Below are the code and all the weights of a small trained network. Each question names an input and a class and asks about switching units off, where a switched-off unit gives its printed mean instead of its output.

import numpy as np


def w(rows, s, z=0):
    codes = np.array(rows[::2]) - 128.0
    scale = np.full(codes.shape[1], s)
    scale[-1] = z or s
    return codes * scale


def norm(h):
    return h / np.sqrt((h * h).mean(-1, keepdims=True) + 1e-5)


def f(y):
    return np.maximum(y, 0)


def log_softmax(a):
    a = a - a.max(-1, keepdims=True)
    return a - np.log(np.exp(a).sum(-1, keepdims=True))


def net(x, mask):
    res = np.array(x, float).reshape(1, 4) / 4 @ E
    u = 0
    for l in range(3):
        y = f(norm(res) @ A[l][:, :-1].T + A[l][:, -1])
        res = res + np.where(mask[u : u + 10], y, B[l][:, -1]) @ B[l][:, :-1]
        u += 10
    return log_softmax(norm(res)[-1] @ U[:, :-1].T + U[:, -1])


A, B = {}, {}
E = w([
[123,82,155,254,62,137,114,68,80],'x0',
[110,89,95,106,124,39,254,80,107],'x1',
[138,194,140,136,165,183,186,203,143],'x2',
[17,217,157,146,111,165,153,56,115],'x3',
],0.00064)
A[0] = w([
[102,150,100,74,175,71,106,185,148,65],'L0N1',
[151,98,111,142,176,68,174,122,125,78],'L0N2',
[160,50,140,236,51,119,98,115,70,117],'L0N3',
[93,122,92,74,157,126,61,79,126,2],'L0N4',
[251,64,93,158,148,114,119,178,93,64],'L0N5',
[125,150,169,194,138,160,249,163,98,135],'L0N6',
[147,172,127,96,149,232,97,215,120,55],'L0N7',
[167,88,104,136,152,44,185,135,118,83],'L0N8',
[168,80,97,126,153,62,180,106,138,72],'L0N9',
[112,167,168,186,129,146,101,190,80,74],'L0N10',
],0.0014,0.001)
B[0] = w([
[145,148,170,149,68,168,91,98,141,173],'L0N1',
[138,135,110,95,67,169,126,119,66,166],'L0N2',
[97,249,191,174,198,123,99,97,144,247],'L0N3',
[56,100,198,80,82,77,95,98,177,143],'L0N4',
[137,119,193,121,147,93,138,227,123,206],'L0N5',
[66,91,120,144,127,55,101,42,97,201],'L0N6',
[192,152,165,153,199,110,101,152,171,198],'L0N7',
[137,110,101,79,71,164,137,123,98,188],'L0N8',
[151,107,88,93,81,179,150,131,56,181],'L0N9',
[190,72,78,99,127,94,103,146,128,168],'L0N10',
],0.0016,0.0014)
A[1] = w([
[219,82,109,159,134,78,104,205,96,69],'L1N1',
[62,60,95,103,45,66,151,14,83,214],'L1N2',
[123,94,76,159,139,128,182,145,134,55],'L1N3',
[136,70,165,253,97,106,56,115,114,107],'L1N4',
[136,89,102,109,173,100,208,223,103,97],'L1N5',
[83,162,71,101,130,188,238,120,101,98],'L1N6',
[92,158,172,179,119,202,38,87,175,99],'L1N7',
[133,121,134,221,103,140,129,72,146,1],'L1N8',
[160,181,146,143,208,216,76,240,199,30],'L1N9',
[55,214,109,88,234,117,208,161,204,86],'L1N10',
],0.0014,0.00072)
B[1] = w([
[167,137,204,119,104,172,166,214,143,190],'L1N1',
[173,160,125,110,173,167,73,192,202,253],'L1N2',
[117,115,135,108,133,152,69,123,160,136],'L1N3',
[112,234,122,148,228,124,145,80,164,216],'L1N4',
[66,120,140,175,62,178,119,108,118,176],'L1N5',
[124,193,86,186,114,134,123,57,64,175],'L1N6',
[116,101,66,114,98,118,249,131,99,220],'L1N7',
[52,146,117,161,177,51,129,66,58,164],'L1N8',
[238,170,167,168,186,108,63,171,180,222],'L1N9',
[119,102,187,252,137,48,52,75,76,190],'L1N10',
],0.0017)
A[2] = w([
[70,139,42,72,59,144,155,76,90,110],'L2N1',
[185,100,166,140,147,124,119,237,107,150],'L2N2',
[78,105,149,2,130,105,90,131,207,129],'L2N3',
[113,160,139,173,118,195,50,68,94,119],'L2N4',
[145,96,148,135,96,177,207,213,99,101],'L2N5',
[152,120,174,238,153,112,153,120,65,133],'L2N6',
[95,91,19,110,75,144,212,76,89,7],'L2N7',
[96,150,142,201,143,139,97,42,105,108],'L2N8',
[137,17,147,110,82,174,149,216,130,1],'L2N9',
[208,34,79,112,137,106,90,117,149,182],'L2N10',
],0.0017,0.0008)
B[2] = w([
[195,120,90,115,145,216,112,139,174,177],'L2N1',
[154,138,160,94,103,159,121,192,134,231],'L2N2',
[62,40,134,178,109,156,99,106,121,176],'L2N3',
[131,117,106,123,140,68,219,132,112,219],'L2N4',
[70,37,122,80,68,50,150,67,75,166],'L2N5',
[67,144,102,95,139,101,66,102,160,231],'L2N6',
[209,199,75,94,136,237,158,152,205,160],'L2N7',
[86,127,111,162,146,75,206,103,42,252],'L2N8',
[53,64,148,143,21,13,218,126,8,162],'L2N9',
[98,183,174,203,132,128,177,133,91,190],'L2N10',
],0.0018)
U = w([
[155,4,160,64,8,67,205,204,32,116],'0',
[42,2,121,64,98,173,25,80,203,2],'1',
[196,133,21,55,102,240,195,91,167,79],'2',
[243,181,216,152,194,145,35,247,203,175],'3',
[42,199,122,226,190,45,170,21,68,204],'4',
],0.0062,0.0025)

Each question gives the input, the list of numbers given to net, and the class t.
The units are the neurons (one row each of A and B). Each row of codes is followed by its name. A weight is (code - 128) times the scale printed after its matrix; where a second scale follows, it is the last column's (A, B and U).
mask holds one flag per neuron, layer by layer. A switched-off neuron (its flag False) gives its mean, the last column of its row in B, instead of its output. The means were averaged over made-up inputs and are rounded, as every weight is.
A unit's drop is (log p(t) with every unit on - log p(t) with that unit switched off) / (log p(t) with every unit on - log p(t) with every unit switched off).
The circuit of an input: a set's keep is (log p(t) with only the set's units on - log p(t) with every unit switched off) / (log p(t) with every unit on - log p(t) with every unit switched off). Starting from the 12 units with the biggest drops (on a tie, the unit counted first), units are removed one at a time, each time the one whose removal leaves the highest keep (on an exact tie, the one counted first), for as long as the keep stays at least 0.8.
circuit, biggest first: the units of the circuit, biggest drop first
unit that matters most: the unit with the biggest drop
top k neurons: the k neurons with the biggest drops, biggest first
top k neurons in layer l: the k neurons of layer l with the biggest drops, biggest first
drop of u: that unit's drop, to one decimal
input [7,5,-1,-7], class 3: top 3 neurons -> [L0N3; L1N4; L1N7]
input [-7,-5,-5,3], class 1: circuit, biggest first -> [L2N3; L0N3]
input [-5,-6,-6,1], class 1: unit that matters most -> L0N4
input [-1,-5,-3,7], class 2: top 2 neurons -> [L1N7; L0N3]
input [-5,5,-8,0], class 2: top 2 neurons in layer 1 -> [L1N9; L1N10]
input [5,2,-2,-6], class 3: top 2 neurons in layer 1 -> [L1N4; L1N1]
input [0,-6,-7,-2], class 4: top 2 neurons -> [L1N2; L0N7]
input [4,1,7,-8], class 0: top 2 neurons -> [L2N5; L2N9]
input [1,8,-3,5], class 2: top 2 neurons in layer 2 -> [L2N7; L2N1]
input [7,-2,-4,-7], class 4: top 3 neurons -> [L0N3; L1N4; L1N2]
input [4,1,-7,-8], class 3: top 2 neurons -> [L0N3; L1N4]
input [-2,-4,-7,7], class 1: top 3 neurons -> [L0N3; L1N10; L0N4]
input [-7,-4,-7,-1], class 1: top 2 neurons -> [L2N3; L0N4]
input [-8,5,-6,3], class 1: top neuron -> [L2N3]
input [-5,6,-6,5], class 2: top 2 neurons in layer 2 -> [L2N1; L2N7]
input [2,4,1,-1], class 2: top 2 neurons in layer 0 -> [L0N9; L0N8]
input [-6,5,-7,-1], class 2: drop of L1N2 -> -0.1
input [0,5,4,1], class 2: drop of L0N3 -> 0.5
input [-8,7,-8,0], class 2: drop of L0N9 -> 0.2
input [2,5,1,-2], class 2: top neuron -> [L1N6]
